Below are the code and all the weights of a small trained network. Each question names an input and a class and asks about switching units off, where a switched-off unit gives its printed mean instead of its output.

import numpy as np


def w(rows, s, z=0):
    codes = np.array(rows[::2]) - 128.0
    scale = np.full(codes.shape[1], s)
    scale[-1] = z or s
    return codes * scale


def f(y):
    return y / 2 * (1 + np.tanh(0.7978845608 * (y + 0.044715 * y**3)))


def log_softmax(a):
    a = a - a.max(-1, keepdims=True)
    return a - np.log(np.exp(a).sum(-1, keepdims=True))


def net(x, mask):
    res = np.array(x, float).reshape(1, 6) / 4 @ E
    y = f(res @ A[0][:, :-1].T + A[0][:, -1])
    res = res + np.where(mask, y, B[0][:, -1]) @ B[0][:, :-1]
    return log_softmax(res[-1] @ U[:, :-1].T + U[:, -1])


A, B = {}, {}
E = w([
[159,84,88,113,162,155,180,148,167],'x0',
[135,24,147,119,115,176,140,201,154],'x1',
[206,145,94,91,107,105,187,135,151],'x2',
[138,167,180,186,140,115,44,185,121],'x3',
[122,91,109,128,181,248,115,92,84],'x4',
[74,148,157,94,145,137,126,125,135],'x5',
],0.011)
A[0] = w([
[182,114,106,148,109,133,102,102,118,85],'neuron 0',
[99,160,183,119,112,147,213,165,171,131],'neuron 1',
[153,143,113,131,169,164,120,95,90,158],'neuron 2',
[183,12,118,81,126,167,150,203,136,245],'neuron 3',
[222,164,110,93,49,1,183,134,189,253],'neuron 4',
[134,127,227,168,109,124,57,185,158,230],'neuron 5',
[135,127,203,143,124,151,112,155,119,163],'neuron 6',
[78,117,162,185,137,90,72,82,114,180],'neuron 7',
[191,48,107,122,94,200,129,173,164,220],'neuron 8',
[75,203,31,107,118,173,154,8,120,215],'neuron 9',
],0.0082,0.0024)
B[0] = w([
[170,154,172,137,163,198,110,145,173,135],'neuron 0',
[132,151,163,150,178,142,128,194,131,146],'neuron 1',
[41,177,72,119,148,112,127,158,123,155],'neuron 2',
[59,25,139,204,59,212,218,167,231,205],'neuron 3',
[247,202,178,82,104,28,254,184,216,249],'neuron 4',
[116,99,170,252,104,51,95,199,94,213],'neuron 5',
[57,113,98,187,133,35,78,159,72,160],'neuron 6',
[113,171,123,122,122,101,78,88,112,180],'neuron 7',
[65,37,82,213,34,135,178,139,155,192],'neuron 8',
[106,201,87,61,190,175,130,81,162,202],'neuron 9',
],0.0071,0.014)
U = w([
[220,169,137,89,140,68,165,129,163,91],'0',
[109,140,169,142,148,92,26,121,66,100],'1',
[107,176,65,58,175,164,98,12,142,249],'2',
[102,71,109,142,120,163,142,120,161,61],'3',
],0.011,0.0011)

Each question gives the input, the list of numbers given to net, and the class t.
The units are the neurons (one row each of A and B). Each row of codes is followed by its name. A weight is (code - 128) times the scale printed after its matrix; where a second scale follows, it is the last column's (A, B and U).
mask holds one flag per neuron, in row order. A switched-off neuron (its flag False) gives its mean, the last column of its row in B, instead of its output. The means were averaged over made-up inputs and are rounded, as every weight is.
A unit's drop is (log p(t) with every unit on - log p(t) with that unit switched off) / (log p(t) with every unit on - log p(t) with every unit switched off).
The circuit of an input: a set's keep is (log p(t) with only the set's units on - log p(t) with every unit switched off) / (log p(t) with every unit on - log p(t) with every unit switched off). Starting from all 10 units, units are removed one at a time, each time the one whose removal leaves the highest keep (on an exact tie, the one counted first), for as long as the keep stays at least 0.8.
units of the circuit, in order: the units of the circuit, biggest drop first
unit that matters most: the unit with the biggest drop
top k neurons: the k neurons with the biggest drops, biggest first
drop of u: that unit's drop, to one decimal
input [6,-1,8,4,8,7], class 3: unit that matters most : neuron 3
input [-3,-2,1,-2,2,-5], class 2: units of the circuit, in order : [neuron 4; neuron 5]
input [2,-3,7,8,8,-4], class 3: top 2 neurons : [neuron 4; neuron 9]
input [-8,-5,-3,-4,-2,-8], class 2: units of the circuit, in order : [neuron 9; neuron 5]
input [8,-3,3,-6,2,-1], class 3: top 2 neurons : [neuron 3; neuron 8]
input [-7,4,3,3,1,-7], class 1: units of the circuit, in order : [neuron 4; neuron 5]
input [8,-2,-8,-7,0,0], class 2: units of the circuit, in order : [neuron 9; neuron 5]
input [2,6,-6,6,-2,-1], class 1: top 2 neurons : [neuron 5; neuron 6]
input [-5,3,-2,-4,-2,4], class 1: top 2 neurons : [neuron 4; neuron 3]
input [8,-2,-5,-8,8,1], class 2: top 4 neurons : [neuron 9; neuron 5; neuron 2; neuron 4]
input [8,3,5,5,-2,-7], class 3: top 2 neurons : [neuron 3; neuron 8]
input [-1,2,-1,-6,7,8], class 2: top 2 neurons : [neuron 9; neuron 5]
input [6,8,4,-1,-7,6], class 3: top 2 neurons : [neuron 3; neuron 8]
input [7,5,5,-8,-2,5], class 3: units of the circuit, in order : [neuron 3]
input [-5,-6,0,4,-1,-4], class 1: drop of neuron 5 : 0.1
input [-8,5,-2,-4,0,1], class 1: drop of neuron 4 : 0.4
